Below is a small trained network, with its code and all its weights. Each question gives an input and a class and asks what happens when units are switched off, that is, made to give their printed mean instead of their output.

import numpy as np


def w(rows, s, z=0):
    codes = np.array(rows[::2]) - 128.0
    scale = np.full(codes.shape[1], s)
    scale[-1] = z or s
    return codes * scale


def f(y):
    return y / 2 * (1 + np.tanh(0.7978845608 * (y + 0.044715 * y**3)))


def log_softmax(a):
    a = a - a.max(-1, keepdims=True)
    return a - np.log(np.exp(a).sum(-1, keepdims=True))


def net(x, mask):
    res = np.array(x, float).reshape(1, 2) / 4 @ E
    y = f(res @ A[0][:, :-1].T + A[0][:, -1])
    res = res + np.where(mask, y, B[0][:, -1]) @ B[0][:, :-1]
    return log_softmax(res[-1] @ U[:, :-1].T + U[:, -1])


A, B = {}, {}
E = w([
[68,205,139,235,27],'x0',
[37,229,189,170,253],'x1',
],0.0075)
A[0] = w([
[63,146,165,183,236,87],'n1',
[111,125,114,113,117,253],'n2',
[87,185,178,180,215,118],'n3',
[186,114,87,92,50,89],'n4',
[180,51,62,159,34,94],'n5',
[209,99,81,103,28,107],'n6',
[145,135,184,106,109,219],'n7',
[80,163,149,127,68,232],'n8',
[189,111,127,1,222,67],'n9',
[122,203,157,208,14,83],'n10',
[178,56,101,146,23,91],'n11',
[77,197,117,149,209,103],'n12',
[181,68,162,103,203,107],'n13',
[69,160,124,223,21,82],'n14',
[104,182,136,239,24,103],'n15',
[105,173,231,154,201,88],'n16',
[124,94,93,9,169,76],'n17',
[106,153,186,221,58,83],'n18',
],0.0076,0.0078)
B[0] = w([
[45,146,35,246,87,223],'n1',
[159,243,196,2,66,255],'n2',
[51,147,65,174,46,243],'n3',
[63,134,70,160,119,188],'n4',
[81,137,48,181,71,223],'n5',
[42,157,64,181,71,230],'n6',
[167,187,166,86,75,212],'n7',
[215,159,209,67,117,246],'n8',
[188,2,140,166,252,214],'n9',
[179,47,113,169,223,208],'n10',
[46,143,36,225,82,215],'n11',
[50,132,113,177,100,212],'n12',
[170,65,148,136,191,182],'n13',
[165,16,132,159,226,210],'n14',
[208,28,153,133,244,227],'n15',
[64,128,53,241,104,209],'n16',
[113,69,93,148,169,179],'n17',
[133,66,118,159,168,185],'n18',
],0.0081,0.0064)
U = w([
[66,159,59,190,35,63],'0',
[226,35,151,141,244,80],'1',
[207,255,237,20,36,254],'2',
],0.0085,0.0037)

Each question gives the input, the list of numbers given to net, and the class t.
The units are the neurons (one row each of A and B). Each row of codes is followed by its name. A weight is (code - 128) times the scale printed after its matrix; where a second scale follows, it is the last column's (A, B and U).
mask holds one flag per neuron, in row order. A switched-off neuron (its flag False) gives its mean, the last column of its row in B, instead of its output. The means were averaged over made-up inputs and are rounded, as every weight is.
A unit's drop is (log p(t) with every unit on - log p(t) with that unit switched off) / (log p(t) with every unit on - log p(t) with every unit switched off).
The circuit of an input: a set's keep is (log p(t) with only the set's units on - log p(t) with every unit switched off) / (log p(t) with every unit on - log p(t) with every unit switched off). Starting from the 12 units with the biggest drops (on a tie, the unit counted first), units are removed one at a time, each time the one whose removal leaves the highest keep (on an exact tie, the one counted first), for as long as the keep stays at least 0.8.
circuit, biggest first: the units of the circuit, biggest drop first
k most important neurons: the k neurons with the biggest drops, biggest first
drop when u is switched off: that unit's drop, to one decimal
input [-5,-6], class 0: circuit, biggest first => [n6]
input [6,-5], class 1: 2 most important neurons => [n15; n14]
input [7,-6], class 1: 2 most important neurons => [n15; n14]
input [-5,5], class 0: 4 most important neurons => [n15; n1; n3; n14]
input [-8,8], class 0: 2 most important neurons => [n1; n3]
input [6,5], class 1: 2 most important neurons => [n15; n14]
input [-5,-5], class 0: 2 most important neurons => [n6; n15]
input [-6,7], class 0: 2 most important neurons => [n1; n3]
input [3,-3], class 2: drop when n3 is switched off => 0.1
input [7,5], class 1: drop when n15 is switched off => 0.3
input [-3,-3], class 2: drop when n1 is switched off => 0.2
